[[112 129 118 132 107 123 115 133 132 116 140 119]
 [120 137 109 131 121 138 157 106 137 120 130 120]
 [111 126 119 129 125 123 116 154 139 117 131 114]
 [145 139 125 132 127 138 129 124 125 124 116 126]]
=>
[[111 126 119 129 125 123 116 154 139 117 131 114]
 [112 129 118 132 107 123 115 133 132 116 140 119]
 [120 137 109 131 121 138 157 106 137 120 130 120]
 [145 139 125 132 127 138 129 124 125 124 116 126]]

[[125 119 130 131 116 130 115  99]
 [142 158 133 130 127 135 131 138]
 [130 144 123 127 131 123 136 137]
 [108 123 121 117 114 132 126 118]
 [131 136 129 119 132 113 155 142]
 [133 131 126 137 139 128 146 132]]
=>
[[125 119 130 131 116 130 115  99]
 [108 123 121 117 114 132 126 118]
 [133 131 126 137 139 128 146 132]
 [131 136 129 119 132 113 155 142]
 [130 144 123 127 131 123 136 137]
 [142 158 133 130 127 135 131 138]]

[[102 140 113 120 137 125 113]
 [121 129 134 128 125 133 106]
 [134 115 153 135 128 146 137]]
=>
[[134 115 153 135 128 146 137]
 [121 129 134 128 125 133 106]
 [102 140 113 120 137 125 113]]

[[135 144 128 121 121 131 132]
 [128 132 124 132 128 127 132]
 [122 118 127 127 126 137 139]
 [130 127 130 148 125 117 124]
 [137 106 120 120 125 125 127]
 [119 126 117 126 134 127 129]]
=>
[[137 106 120 120 125 125 127]
 [122 118 127 127 126 137 139]
 [119 126 117 126 134 127 129]
 [130 127 130 148 125 117 124]
 [128 132 124 132 128 127 132]
 [135 144 128 121 121 131 132]]

[[122 130 137 107 155 136 138 125 102 123 138 111 123 125 111]
 [119 116 107 127 157 146 112 139 122 153 127 115 108 151 140]
 [111 145 118 118 144 133 107 125 108 110 152 144 126 153 121]
 [143 155 101 124 104 150 118 151 103 101 118 105 122 112 138]
 [134 150 113 111 153 118 131 114 115 155 116 136 112 148 133]]
=>
[[119 116 107 127 157 146 112 139 122 153 127 115 108 151 140]
 [122 130 137 107 155 136 138 125 102 123 138 111 123 125 111]
 [111 145 118 118 144 133 107 125 108 110 152 144 126 153 121]
 [134 150 113 111 153 118 131 114 115 155 116 136 112 148 133]
 [143 155 101 124 104 150 118 151 103 101 118 105 122 112 138]]

[[134 146 122 142 104 133 115 123]
 [137 120 119 132 103 150 125 130]
 [136 124 100 119 142 114 125 133]
 [123 143 134 101 127 136 117 115]
 [133 148 120 143 121 116 107 123]
 [102 131 131 113 114 141 122 123]
 [131 140 120 146 127 115 105 117]
 [146 114 148 113 133 138 124 135]
 [137 122 117 137 143 123 103 140]]
=>
[[146 114 148 113 133 138 124 135]
 [137 120 119 132 103 150 125 130]
 [137 122 117 137 143 123 103 140]
 [136 124 100 119 142 114 125 133]
 [102 131 131 113 114 141 122 123]
 [131 140 120 146 127 115 105 117]
 [123 143 134 101 127 136 117 115]
 [134 146 122 142 104 133 115 123]
 [133 148 120 143 121 116 107 123]]
